Below are the code and all the weights of a small trained network. Each question names an input and a target symbol and asks about switching units off, where a switched-off unit gives its printed mean instead of its output.

import numpy as np


def w(rows, s, z=0):
    codes = np.array(rows[::2]) - 128.0
    scale = np.full(codes.shape[1], s)
    scale[-1] = z or s
    return codes * scale


def f(y):
    return np.maximum(y, 0)


def softmax(a):
    e = np.exp(a - a.max(-1, keepdims=True))
    return e / e.sum(-1, keepdims=True)


def log_softmax(a):
    a = a - a.max(-1, keepdims=True)
    return a - np.log(np.exp(a).sum(-1, keepdims=True))


def net(x, mask):
    ids = ['αβδεζηλμξπτ'.index(c) for c in x.split()]
    T = len(ids)
    res = E[ids] + P[:T]
    u = 0
    for l in range(2):
        q, k, v = (res @ M[l].T for M in (Q, K, V))
        z = softmax(np.where(np.tri(T) > 0, q @ k.T / 3**0.5, -1e9)) @ v
        res = res + np.where(mask[u], z, O[l][:, -1]) @ O[l][:, :-1]
        u += 1
        y = f(res @ A[l][:, :-1].T + A[l][:, -1])
        res = res + np.where(mask[u : u + 8], y, B[l][:, -1]) @ B[l][:, :-1]
        u += 8
    return log_softmax(res[-1] @ U[:, :-1].T + U[:, -1])


Q, K, V, O, A, B = {}, {}, {}, {}, {}, {}
E = w([
[54,103,182,171,36,110,101,149,110,185],'α',
[147,119,179,91,74,78,26,148,138,61],'β',
[194,125,164,155,37,124,108,57,218,82],'δ',
[132,80,123,179,71,182,88,210,166,96],'ε',
[78,127,88,130,56,117,132,108,152,39],'ζ',
[33,59,189,173,206,166,48,54,116,169],'η',
[90,174,219,162,122,162,151,131,115,94],'λ',
[40,130,99,83,186,44,87,211,108,126],'μ',
[90,106,74,83,187,94,116,124,166,57],'ξ',
[154,163,150,82,155,75,148,92,206,129],'π',
[134,114,147,2,131,164,81,66,168,121],'τ',
],0.019)
P = w([
[143,1,172,140,82,40,175,133,45,89],'0',
[134,25,171,133,89,59,176,123,84,87],'1',
[124,43,173,124,102,85,187,133,109,85],'2',
[121,73,151,145,115,88,165,132,128,81],'3',
[113,96,145,141,125,104,148,130,137,86],'4',
[109,117,133,149,140,123,134,135,152,91],'5',
[101,136,125,147,152,141,117,130,165,95],'6',
[101,161,118,146,159,156,112,133,183,98],'7',
[91,181,113,147,173,177,94,134,184,105],'8',
[83,201,100,146,179,188,79,134,200,100],'9',
[61,219,101,148,199,210,66,133,201,111],'10',
[60,233,94,159,197,208,48,136,208,110],'11',
[54,250,82,165,209,222,28,136,225,109],'12',
],0.0077)
Q[0] = w([
[161,123,73,82,136,144,231,144,92,78],'0.h0',
[44,95,182,155,105,125,63,139,246,2],'0.h0',
[51,102,210,128,163,99,122,126,214,107],'0.h0',
],0.0098)
K[0] = w([
[150,2,147,102,150,116,229,112,97,136],'0.h0',
[62,232,96,125,157,198,105,111,180,149],'0.h0',
[153,220,42,71,187,196,65,115,206,155],'0.h0',
],0.009)
V[0] = w([
[146,117,192,254,112,83,105,164,117,186],'0.h0',
[179,182,163,94,253,161,114,150,86,89],'0.h0',
[155,122,42,149,214,112,234,90,114,99],'0.h0',
],0.0058)
O[0] = w([
[171,113,162,231,166,12,95,100,162,99,11],'0.h0',
[146,99,209,38,159,191,205,153,151,65,145],'0.h0',
[83,113,229,56,144,1,155,68,180,114,5],'0.h0',
],0.0089,0.0032)
A[0] = w([
[135,139,100,157,152,121,104,68,99,178,58],'0.n0',
[168,109,130,109,136,149,148,109,138,59,168],'0.n1',
[138,103,22,152,95,149,143,136,110,106,118],'0.n2',
[113,14,141,144,99,172,85,127,154,157,154],'0.n3',
[81,215,129,121,154,137,45,126,163,115,253],'0.n4',
[56,166,182,133,167,86,122,163,99,118,127],'0.n5',
[52,135,177,148,144,117,106,83,148,91,176],'0.n6',
[216,198,123,108,185,90,254,132,153,159,119],'0.n7',
],0.0076,0.0043)
B[0] = w([
[142,159,77,28,149,116,179,61,128,120,145],'0.n0',
[170,133,128,115,177,126,156,135,82,113,170],'0.n1',
[131,102,28,127,116,137,59,154,116,151,173],'0.n2',
[112,102,172,41,80,120,126,102,178,101,217],'0.n3',
[139,194,176,173,170,80,173,172,227,141,254],'0.n4',
[182,116,102,138,72,144,173,150,211,187,189],'0.n5',
[100,162,116,141,88,106,126,136,168,2,204],'0.n6',
[208,144,145,111,123,112,29,80,145,185,139],'0.n7',
],0.0075,0.01)
Q[1] = w([
[113,197,127,235,145,108,1,124,111,161],'1.h0',
[85,142,69,101,73,99,110,192,199,105],'1.h0',
[172,133,111,102,192,138,89,70,71,220],'1.h0',
],0.0096)
K[1] = w([
[37,94,117,255,40,166,95,188,216,118],'1.h0',
[115,235,130,94,225,185,92,108,211,82],'1.h0',
[101,29,179,132,1,101,74,102,68,89],'1.h0',
],0.0092)
V[1] = w([
[134,231,104,150,126,139,200,246,144,111],'1.h0',
[156,254,171,133,82,139,152,92,106,132],'1.h0',
[45,121,123,153,141,139,161,47,86,47],'1.h0',
],0.0052)
O[1] = w([
[105,8,108,145,70,73,151,53,87,128,254],'1.h0',
[189,125,143,116,93,96,2,77,20,107,122],'1.h0',
[81,138,151,193,157,204,80,4,216,131,84],'1.h0',
],0.0079,0.0073)
A[1] = w([
[96,225,37,176,248,69,123,138,108,133,136],'1.n0',
[127,217,141,181,188,146,28,116,184,205,133],'1.n1',
[14,118,92,58,252,65,75,131,109,152,110],'1.n2',
[144,239,54,141,127,120,59,138,202,148,70],'1.n3',
[185,241,104,73,3,100,102,200,202,54,114],'1.n4',
[117,157,116,59,147,211,147,159,106,163,163],'1.n5',
[147,89,106,56,162,209,177,122,51,196,3],'1.n6',
[129,171,158,134,50,189,56,37,97,59,149],'1.n7',
],0.0063,0.0047)
B[1] = w([
[57,59,175,91,113,211,166,124,80,112,143],'1.n0',
[166,137,103,121,84,133,148,119,62,53,154],'1.n1',
[198,55,137,190,135,134,158,153,164,138,160],'1.n2',
[106,187,109,127,113,87,120,148,122,157,166],'1.n3',
[115,81,170,140,184,124,104,102,91,141,251],'1.n4',
[140,129,107,99,115,118,216,77,107,172,163],'1.n5',
[107,140,142,214,98,79,111,254,135,102,143],'1.n6',
[106,143,142,172,153,178,130,73,108,215,180],'1.n7',
],0.0098,0.014)
U = w([
[196,54,101,206,145,130,176,44,102,142,109],'α',
[42,113,35,104,142,81,156,78,43,43,97],'β',
[167,163,91,105,127,43,135,104,138,127,239],'δ',
[135,108,96,67,133,176,181,113,91,136,252],'ε',
[122,110,111,205,205,76,166,194,157,187,68],'ζ',
[93,84,192,98,187,97,85,145,70,60,134],'η',
[158,38,88,125,74,80,215,112,112,2,122],'λ',
[138,175,153,225,116,154,200,159,96,31,195],'μ',
[182,61,101,124,83,194,71,187,163,75,127],'ξ',
[41,157,137,107,33,72,104,142,143,152,85],'π',
[82,109,141,108,129,145,135,111,241,89,65],'τ',
],0.0063,0.0035)

Each question gives the input, a string of symbols that net reads in full, and the target symbol t.
The units are the heads (3 rows each of Q, K, V and O) and the neurons (one row each of A and B). Each row of codes is followed by its name. A weight is (code - 128) times the scale printed after its matrix; where a second scale follows, it is the last column's (O, A, B and U).
mask holds one flag per unit, layer by layer, with each layer's heads first. A switched-off unit (its flag False) gives its mean, the last column of its rows in O or B, instead of its output. The means were averaged over made-up inputs and are rounded, as every weight is.
A unit's drop is (log p(t) with every unit on - log p(t) with that unit switched off) / (log p(t) with every unit on - log p(t) with every unit switched off).
The circuit of an input: a set's keep is (log p(t) with only the set's units on - log p(t) with every unit switched off) / (log p(t) with every unit on - log p(t) with every unit switched off). Starting from the 12 units with the biggest drops (on a tie, the unit counted first), units are removed one at a time, each time the one whose removal leaves the highest keep (on an exact tie, the one counted first), for as long as the keep stays at least 0.8.
circuit, biggest first: the units of the circuit, biggest drop first
unit that matters most: the unit with the biggest drop
k most important neurons: the k neurons with the biggest drops, biggest first
k most important neurons of layer l: the k neurons of layer l with the biggest drops, biggest first
input λ ζ ε, target α: unit that matters most	0.n3
input α μ α, target λ: circuit, biggest first	1.h0, 0.n5, 1.n7
input α λ η ε α α ε λ α ε, target α: circuit, biggest first	1.h0, 1.n7
input μ λ α α π ε α β τ μ η α, target λ: circuit, biggest first	1.h0, 0.n3, 0.n4, 0.h0
input μ δ ζ μ ε μ μ η λ ε α, target α: 2 most important neurons of layer 0	0.n3, 0.n6
input α δ ε, target ζ: circuit, biggest first	0.h0, 1.h0
input ζ ε β π λ ε η ζ λ η π ε, target η: circuit, biggest first	1.h0, 0.n7, 1.n4, 0.h0
input τ α α β ξ ξ, target τ: circuit, biggest first	1.h0, 0.h0
input ζ π β ε α π α, target η: 2 most important neurons of layer 0	0.n7, 0.n6
input ε μ ε δ α π β, target η: circuit, biggest first	1.n4, 1.h0, 0.n7
input ξ μ α π μ α π λ η α ζ, target β: circuit, biggest first	0.n2, 0.n5, 1.n2, 1.h0
input π π λ π η β η α ξ μ τ λ ξ, target λ: circuit, biggest first	1.h0, 1.n2, 1.n7, 0.n4
input μ μ β ε δ β η, target μ: circuit, biggest first	1.n1, 1.h0, 0.n6
input β τ ε, target ε: circuit, biggest first	1.n5, 1.h0, 0.h0, 0.n4
input μ η β β ζ α ε α ζ, target β: 3 most important neurons of layer 0	0.n2, 0.n3, 0.n5
input ζ λ ε λ π ξ μ π, target η: circuit, biggest first	0.h0, 1.n4, 1.h0, 0.n7
input α μ α ε α, target ζ: circuit, biggest first	0.h0
input δ μ ξ α τ ε ε ζ λ, target α: circuit, biggest first	1.h0, 1.n7
input μ ξ ξ τ λ α τ λ α η α β, target μ: 3 most important neurons	0.n6, 1.n1, 0.n4
input λ λ β λ μ λ, target λ: 2 most important neurons	0.n5, 1.n7
input μ α π α α ζ ξ λ μ μ ζ μ, target λ: 2 most important neurons	0.n4, 1.n7
input ζ β λ α β, target α: most important neuron	1.n7
input ε τ λ ξ α δ η δ, target μ: 2 most important neurons	1.n1, 0.n4
input ξ α ζ α λ α λ ε μ β, target λ: 2 most important neurons of layer 1	1.n7, 1.n3
input β α ξ τ β μ, target ε: 2 most important neurons of layer 0	0.n6, 0.n5
input μ δ μ ζ η, target τ: 2 most important neurons	0.n3, 0.n4
input λ δ α η ε π ζ ε τ δ ξ, target λ: unit that matters most	1.n2
input ζ ξ ε λ α τ β ζ α α ε, target ζ: 3 most important neurons of layer 0	0.n2, 0.n6, 0.n4
